Below is a small trained network, with its code and all its weights. Each question gives an input and a class and asks what happens when units are switched off, that is, made to give their printed mean instead of their output.

import numpy as np


def w(rows, s, z=0):
    codes = np.array(rows[::2]) - 128.0
    scale = np.full(codes.shape[1], s)
    scale[-1] = z or s
    return codes * scale


def f(y):
    return y / 2 * (1 + np.tanh(0.7978845608 * (y + 0.044715 * y**3)))


def log_softmax(a):
    a = a - a.max(-1, keepdims=True)
    return a - np.log(np.exp(a).sum(-1, keepdims=True))


def net(x, mask):
    res = np.array(x, float).reshape(1, 4) / 4 @ E
    y = f(res @ A[0][:, :-1].T + A[0][:, -1])
    res = res + np.where(mask, y, B[0][:, -1]) @ B[0][:, :-1]
    return log_softmax(res[-1] @ U[:, :-1].T + U[:, -1])


A, B = {}, {}
E = w([
[94,206,137,145,254,184,74,121],'x0',
[146,128,128,134,129,129,125,132],'x1',
[187,158,154,65,114,12,72,218],'x2',
[137,215,172,178,14,154,168,167],'x3',
],0.0076)
A[0] = w([
[166,147,125,177,162,187,205,8,40],'N1',
[128,111,117,106,120,107,201,122,165],'N2',
[107,161,136,166,173,132,105,132,40],'N3',
[173,155,147,169,206,147,122,148,73],'N4',
[147,26,132,123,187,87,141,95,88],'N5',
[149,83,97,78,74,141,132,101,3],'N6',
[202,109,154,76,146,72,74,241,129],'N7',
[68,154,139,206,211,133,103,187,120],'N8',
[91,200,117,184,21,176,145,146,104],'N9',
[169,86,106,153,39,114,162,138,235],'N10',
[72,188,183,166,185,153,120,141,133],'N11',
[77,68,139,113,164,197,185,86,250],'N12',
[162,115,79,95,167,102,113,57,99],'N13',
[136,156,155,163,158,184,100,173,140],'N14',
[149,187,201,196,80,149,139,170,116],'N15',
[153,198,148,122,165,141,43,170,107],'N16',
[102,75,92,182,160,73,106,68,28],'N17',
],0.011,0.0052)
B[0] = w([
[134,189,210,205,200,25,188,184,203],'N1',
[217,135,77,157,91,63,177,219,168],'N2',
[43,89,130,186,33,93,94,157,143],'N3',
[152,18,146,139,75,45,179,90,156],'N4',
[140,71,144,54,45,64,91,55,192],'N5',
[129,40,106,139,94,71,177,36,147],'N6',
[119,186,222,103,222,111,210,94,243],'N7',
[175,2,96,91,90,80,203,114,186],'N8',
[108,104,173,80,157,92,41,57,226],'N9',
[223,39,129,82,153,154,176,140,255],'N10',
[180,59,61,47,65,87,145,101,189],'N11',
[167,198,152,58,254,141,146,170,248],'N12',
[40,121,146,64,100,107,25,115,169],'N13',
[195,81,152,111,150,73,170,158,165],'N14',
[96,84,162,64,123,91,57,18,207],'N15',
[158,77,160,106,174,124,214,100,183],'N16',
[45,106,186,93,61,2,89,71,154],'N17',
],0.0079,0.0098)
U = w([
[111,81,164,101,109,63,60,55,123],'0',
[169,14,121,140,90,86,202,146,78],'1',
[160,94,127,76,162,109,147,131,254],'2',
[138,142,168,129,176,91,180,135,180],'3',
[163,92,120,117,153,101,130,151,125],'4',
[15,226,126,175,34,174,89,176,2],'5',
[60,146,4,215,81,148,58,189,2],'6',
],0.011,0.0055)

Each question gives the input, the list of numbers given to net, and the class t.
The units are the neurons (one row each of A and B). Each row of codes is followed by its name. A weight is (code - 128) times the scale printed after its matrix; where a second scale follows, it is the last column's (A, B and U).
mask holds one flag per neuron, in row order. A switched-off neuron (its flag False) gives its mean, the last column of its row in B, instead of its output. The means were averaged over made-up inputs and are rounded, as every weight is.
A unit's drop is (log p(t) with every unit on - log p(t) with that unit switched off) / (log p(t) with every unit on - log p(t) with every unit switched off).
The circuit of an input: a set's keep is (log p(t) with only the set's units on - log p(t) with every unit switched off) / (log p(t) with every unit on - log p(t) with every unit switched off). Starting from the 12 units with the biggest drops (on a tie, the unit counted first), units are removed one at a time, each time the one whose removal leaves the highest keep (on an exact tie, the one counted first), for as long as the keep stays at least 0.8.
circuit, biggest first: the units of the circuit, biggest drop first
most important unit: the unit with the biggest drop
top k neurons: the k neurons with the biggest drops, biggest first
drop of u: that unit's drop, to one decimal
input [-5,3,-2,7], class 0: circuit, biggest first => [N9]
input [-7,4,5,-7], class 0: top 3 neurons => [N5; N13; N12]
input [-5,-7,-8,8], class 0: top 3 neurons => [N9; N15; N7]
input [-5,8,-8,5], class 2: top 2 neurons => [N10; N9]
input [7,4,-1,6], class 1: circuit, biggest first => [N8; N11]
input [7,6,5,-5], class 1: circuit, biggest first => [N8; N4]
input [8,-1,4,8], class 0: top 2 neurons => [N15; N9]
input [-6,6,-7,3], class 3: circuit, biggest first => [N1; N12]
input [1,-2,2,-5], class 0: circuit, biggest first => [N10; N5]
input [5,4,-4,3], class 1: top 2 neurons => [N8; N11]
input [2,-1,5,1], class 3: circuit, biggest first => [N7; N5]
input [-2,1,-1,1], class 4: top 2 neurons => [N7; N8]
input [8,-7,0,-8], class 0: top 3 neurons => [N13; N17; N10]
input [3,0,7,-5], class 3: circuit, biggest first => [N7]
input [4,6,-1,7], class 0: top 2 neurons => [N15; N9]
input [4,-6,-8,-8], class 0: top 3 neurons => [N17; N5; N13]
input [1,-1,-7,-4], class 3: top 2 neurons => [N1; N12]
input [6,-1,-4,3], class 1: top 2 neurons => [N8; N11]
input [-4,0,0,8], class 0: top 2 neurons => [N9; N15]
input [0,6,7,3], class 3: circuit, biggest first => [N7]
input [-1,-1,-6,-3], class 3: circuit, biggest first => [N1; N12]
input [7,-1,0,6], class 1: top 2 neurons => [N8; N14]
input [8,7,-5,-7], class 1: top 3 neurons => [N8; N4; N9]
input [-7,3,8,-3], class 3: drop of N11 => 0.2
input [-3,6,-2,7], class 0: drop of N4 => 0.0
input [7,-1,3,4], class 1: drop of N8 => 0.1
input [-4,2,8,-3], class 3: most important unit => N7
input [-1,-1,2,-6], class 0: drop of N13 => 0.1
